Below are the code and all the weights of a small trained network. Each question names an input and a class and asks about switching units off, where a switched-off unit gives its printed mean instead of its output.

import numpy as np


def w(rows, s, z=0):
    codes = np.array(rows[::2]) - 128.0
    scale = np.full(codes.shape[1], s)
    scale[-1] = z or s
    return codes * scale


def norm(h):
    return h / np.sqrt((h * h).mean(-1, keepdims=True) + 1e-5)


def f(y):
    return np.maximum(y, 0)


def log_softmax(a):
    a = a - a.max(-1, keepdims=True)
    return a - np.log(np.exp(a).sum(-1, keepdims=True))


def net(x, mask):
    res = np.array(x, float).reshape(1, 6) / 4 @ E
    u = 0
    for l in range(4):
        y = f(norm(res) @ A[l][:, :-1].T + A[l][:, -1])
        res = res + np.where(mask[u : u + 9], y, B[l][:, -1]) @ B[l][:, :-1]
        u += 9
    return log_softmax(norm(res)[-1] @ U[:, :-1].T + U[:, -1])


A, B = {}, {}
E = w([
[248,110,190,50],'x0',
[132,126,130,135],'x1',
[124,136,124,116],'x2',
[93,36,115,4],'x3',
[128,123,131,134],'x4',
[254,92,20,158],'x5',
],0.0042)
A[0] = w([
[104,27,122,126,165],'L0N1',
[211,210,151,185,144],'L0N2',
[116,220,211,30,137],'L0N3',
[72,215,164,89,53],'L0N4',
[253,158,152,129,4],'L0N5',
[75,59,104,113,248],'L0N6',
[171,96,79,142,45],'L0N7',
[151,46,34,195,164],'L0N8',
[203,127,240,228,135],'L0N9',
],0.0053,0.0037)
B[0] = w([
[85,141,123,37,197],'L0N1',
[164,34,105,152,215],'L0N2',
[161,44,204,207,201],'L0N3',
[157,136,118,243,158],'L0N4',
[200,54,59,164,158],'L0N5',
[13,185,138,100,252],'L0N6',
[112,104,212,69,150],'L0N7',
[38,157,28,110,235],'L0N8',
[151,3,137,104,205],'L0N9',
],0.0048,0.0041)
A[1] = w([
[133,148,227,110,143],'L1N1',
[202,150,114,210,105],'L1N2',
[185,104,67,45,20],'L1N3',
[102,186,152,149,1],'L1N4',
[167,30,170,100,124],'L1N5',
[120,173,254,102,182],'L1N6',
[119,217,153,144,49],'L1N7',
[95,134,175,81,66],'L1N8',
[131,142,196,183,121],'L1N9',
],0.0065,0.004)
B[1] = w([
[169,31,50,69,205],'L1N1',
[51,11,90,167,209],'L1N2',
[162,193,177,183,186],'L1N3',
[200,157,172,122,132],'L1N4',
[104,106,168,98,242],'L1N5',
[127,3,52,82,251],'L1N6',
[190,114,163,142,136],'L1N7',
[64,44,182,102,171],'L1N8',
[209,135,144,42,190],'L1N9',
],0.0059,0.003)
A[2] = w([
[164,68,142,94,144],'L2N1',
[54,37,162,234,25],'L2N2',
[109,254,107,83,6],'L2N3',
[144,127,156,51,138],'L2N4',
[137,50,97,116,90],'L2N5',
[30,244,185,189,190],'L2N6',
[141,145,50,68,81],'L2N7',
[108,81,158,86,252],'L2N8',
[92,102,187,151,138],'L2N9',
],0.0067,0.0013)
B[2] = w([
[118,200,199,149,225],'L2N1',
[141,246,175,117,253],'L2N2',
[126,106,80,253,147],'L2N3',
[179,200,146,165,189],'L2N4',
[121,181,137,135,243],'L2N5',
[216,64,197,97,190],'L2N6',
[96,228,146,173,188],'L2N7',
[114,153,90,106,245],'L2N8',
[132,143,173,45,178],'L2N9',
],0.0054,0.0041)
A[3] = w([
[190,234,164,1,198],'L3N1',
[171,111,74,195,108],'L3N2',
[80,148,204,138,134],'L3N3',
[92,63,180,62,44],'L3N4',
[210,42,97,152,70],'L3N5',
[65,37,150,134,4],'L3N6',
[147,52,59,155,135],'L3N7',
[199,60,230,145,212],'L3N8',
[56,194,244,144,112],'L3N9',
],0.0065,0.0036)
B[3] = w([
[180,202,148,253,252],'L3N1',
[76,102,127,236,179],'L3N2',
[193,161,159,112,190],'L3N3',
[51,107,146,113,193],'L3N4',
[122,81,44,102,170],'L3N5',
[118,170,133,157,144],'L3N6',
[99,155,46,178,173],'L3N7',
[156,57,76,102,254],'L3N8',
[201,200,161,128,212],'L3N9',
],0.0073,0.0047)
U = w([
[244,237,231,178,255],'0',
[12,234,247,27,108],'1',
[234,45,219,61,80],'2',
[84,66,241,2,85],'3',
[77,204,56,209,114],'4',
[19,226,19,105,74],'5',
[184,89,34,180,76],'6',
],0.0074,0.0043)

Each question gives the input, the list of numbers given to net, and the class t.
The units are the neurons (one row each of A and B). Each row of codes is followed by its name. A weight is (code - 128) times the scale printed after its matrix; where a second scale follows, it is the last column's (A, B and U).
mask holds one flag per neuron, layer by layer. A switched-off neuron (its flag False) gives its mean, the last column of its row in B, instead of its output. The means were averaged over made-up inputs and are rounded, as every weight is.
A unit's drop is (log p(t) with every unit on - log p(t) with that unit switched off) / (log p(t) with every unit on - log p(t) with every unit switched off).
unit that matters most: the unit with the biggest drop
top k neurons: the k neurons with the biggest drops, biggest first
k most important neurons of layer l: the k neurons of layer l with the biggest drops, biggest first
drop of u: that unit's drop, to one decimal
input [-1,7,-5,1,-3,-1], class 1: unit that matters most => L0N6
input [6,1,8,-1,-1,3], class 6: top 2 neurons => [L0N5 L2N2]
input [7,0,-7,-5,-1,1], class 6: top 2 neurons => [L0N5 L3N5]
input [1,-3,6,-4,-2,-2], class 2: top 2 neurons => [L0N8 L0N3]
input [0,6,-3,7,0,5], class 5: top 2 neurons => [L0N8 L0N6]
input [2,4,-8,8,7,8], class 0: top 2 neurons => [L3N1 L1N3]
input [-2,0,5,5,-2,5], class 5: top 2 neurons => [L0N8 L2N2]
input [6,1,5,-5,1,-8], class 2: top 2 neurons => [L1N6 L1N1]
input [1,-4,-7,-7,7,-1], class 2: 2 most important neurons of layer 2 => [L2N7 L2N4]
input [3,4,-2,-6,-7,0], class 2: 3 most important neurons of layer 1 => [L1N5 L1N6 L1N1]
input [-2,5,0,-1,-3,-1], class 0: top 2 neurons => [L2N2 L3N1]
input [5,-5,6,-2,2,-7], class 2: 2 most important neurons of layer 1 => [L1N6 L1N1]
input [-8,2,7,-8,-2,-2], class 0: drop of L2N6 => 0.2
input [2,1,6,-7,2,-3], class 2: top neuron => [L0N8]
